Below is a small trained network, with its code and all its weights. Each question gives an input and a class and asks what happens when units are switched off, that is, made to give their printed mean instead of their output.

import numpy as np


def w(rows, s, z=0):
    codes = np.array(rows[::2]) - 128.0
    scale = np.full(codes.shape[1], s)
    scale[-1] = z or s
    return codes * scale


def f(y):
    return y / 2 * (1 + np.tanh(0.7978845608 * (y + 0.044715 * y**3)))


def log_softmax(a):
    a = a - a.max(-1, keepdims=True)
    return a - np.log(np.exp(a).sum(-1, keepdims=True))


def net(x, mask):
    res = np.array(x, float).reshape(1, 7) / 4 @ E
    y = f(res @ A[0][:, :-1].T + A[0][:, -1])
    res = res + np.where(mask, y, B[0][:, -1]) @ B[0][:, :-1]
    return log_softmax(res[-1] @ U[:, :-1].T + U[:, -1])


A, B = {}, {}
E = w([
[169,144,166,41,155],'x0',
[90,246,161,150,213],'x1',
[30,192,160,254,90],'x2',
[211,219,4,188,51],'x3',
[51,151,51,78,212],'x4',
[111,163,74,127,213],'x5',
[165,62,77,224,181],'x6',
],0.0073)
A[0] = w([
[93,137,192,133,140,146],'N1',
[122,84,137,146,207,254],'N2',
[90,185,72,140,11,203],'N3',
[159,128,123,28,93,202],'N4',
[201,112,150,184,51,184],'N5',
[79,163,108,97,116,230],'N6',
[111,133,125,161,127,61],'N7',
[147,59,114,165,141,206],'N8',
[157,179,82,141,205,176],'N9',
],0.012,0.0041)
B[0] = w([
[38,85,202,168,95,180],'N1',
[76,116,73,77,107,200],'N2',
[144,150,176,249,150,255],'N3',
[194,93,149,75,173,216],'N4',
[187,125,135,160,50,241],'N5',
[117,131,178,142,205,184],'N6',
[134,97,154,130,140,137],'N7',
[116,113,98,113,92,193],'N8',
[125,204,93,106,141,207],'N9',
],0.012,0.011)
U = w([
[9,92,187,110,136,232],'0',
[118,173,153,208,182,53],'1',
[192,68,197,55,196,77],'2',
[146,239,30,108,180,85],'3',
[227,123,130,172,2,248],'4',
[85,28,20,79,88,26],'5',
],0.0098,0.0014)

Each question gives the input, the list of numbers given to net, and the class t.
The units are the neurons (one row each of A and B). Each row of codes is followed by its name. A weight is (code - 128) times the scale printed after its matrix; where a second scale follows, it is the last column's (A, B and U).
mask holds one flag per neuron, in row order. A switched-off neuron (its flag False) gives its mean, the last column of its row in B, instead of its output. The means were averaged over made-up inputs and are rounded, as every weight is.
A unit's drop is (log p(t) with every unit on - log p(t) with that unit switched off) / (log p(t) with every unit on - log p(t) with every unit switched off).
The circuit of an input: a set's keep is (log p(t) with only the set's units on - log p(t) with every unit switched off) / (log p(t) with every unit on - log p(t) with every unit switched off). Starting from all 9 units, units are removed one at a time, each time the one whose removal leaves the highest keep (on an exact tie, the one counted first), for as long as the keep stays at least 0.8.
circuit, biggest first: the units of the circuit, biggest drop first
k most important neurons: the k neurons with the biggest drops, biggest first
drop when u is switched off: that unit's drop, to one decimal
input [1,2,2,0,1,-4,7], class 5: circuit, biggest first -> N3; N2
input [4,7,-3,-6,3,-6,-1], class 0: most important neuron -> N1
input [-6,7,3,-3,-6,3,4], class 0: circuit, biggest first -> N3; N1
input [1,4,-1,7,5,-7,7], class 3: 2 most important neurons -> N9; N1
input [3,5,-5,-1,-1,3,1], class 3: circuit, biggest first -> N9; N1
input [7,3,0,-4,6,1,1], class 0: circuit, biggest first -> N1; N2
input [0,-7,-6,-7,-2,-7,3], class 5: 4 most important neurons -> N8; N3; N2; N6
input [-5,4,-5,-3,-8,3,3], class 5: circuit, biggest first -> N3; N2
input [2,-7,-1,0,2,-1,-1], class 2: 4 most important neurons -> N4; N5; N2; N3
input [-2,3,2,0,2,1,2], class 3: circuit, biggest first -> N3; N9
input [3,8,-1,1,-1,-6,4], class 3: circuit, biggest first -> N3; N5; N9
input [6,7,-2,7,1,-5,-7], class 1: 4 most important neurons -> N3; N6; N2; N8
input [1,3,1,2,-2,1,7], class 3: circuit, biggest first -> N9; N3
input [7,0,-6,3,3,-7,6], class 2: most important neuron -> N4
input [-7,7,-6,8,1,-8,-6], class 1: 2 most important neurons -> N3; N6
input [-3,8,7,-1,2,7,6], class 3: 2 most important neurons -> N9; N3
input [-3,-4,-8,6,1,6,8], class 3: 2 most important neurons -> N9; N1
input [-5,7,-7,-7,-7,1,-6], class 0: 3 most important neurons -> N1; N5; N2
input [7,4,4,-2,6,7,-8], class 0: 2 most important neurons -> N1; N3
input [4,-8,-2,4,6,-2,-5], class 2: circuit, biggest first -> N4
input [2,-8,3,8,4,8,-1], class 1: 2 most important neurons -> N3; N2
input [-5,3,-3,-2,-5,4,6], class 5: 2 most important neurons -> N3; N2
input [-4,2,0,-1,7,6,7], class 3: drop when N7 is switched off -> 0.0
input [4,8,-5,2,-1,-8,-8], class 2: drop when N4 is switched off -> 0.1
input [-7,1,3,1,1,4,5], class 3: drop when N9 is switched off -> 0.2
input [1,-7,-3,-5,-1,3,1], class 5: drop when N3 is switched off -> 0.2
input [7,-2,-8,-4,-1,8,7], class 5: circuit, biggest first -> N2
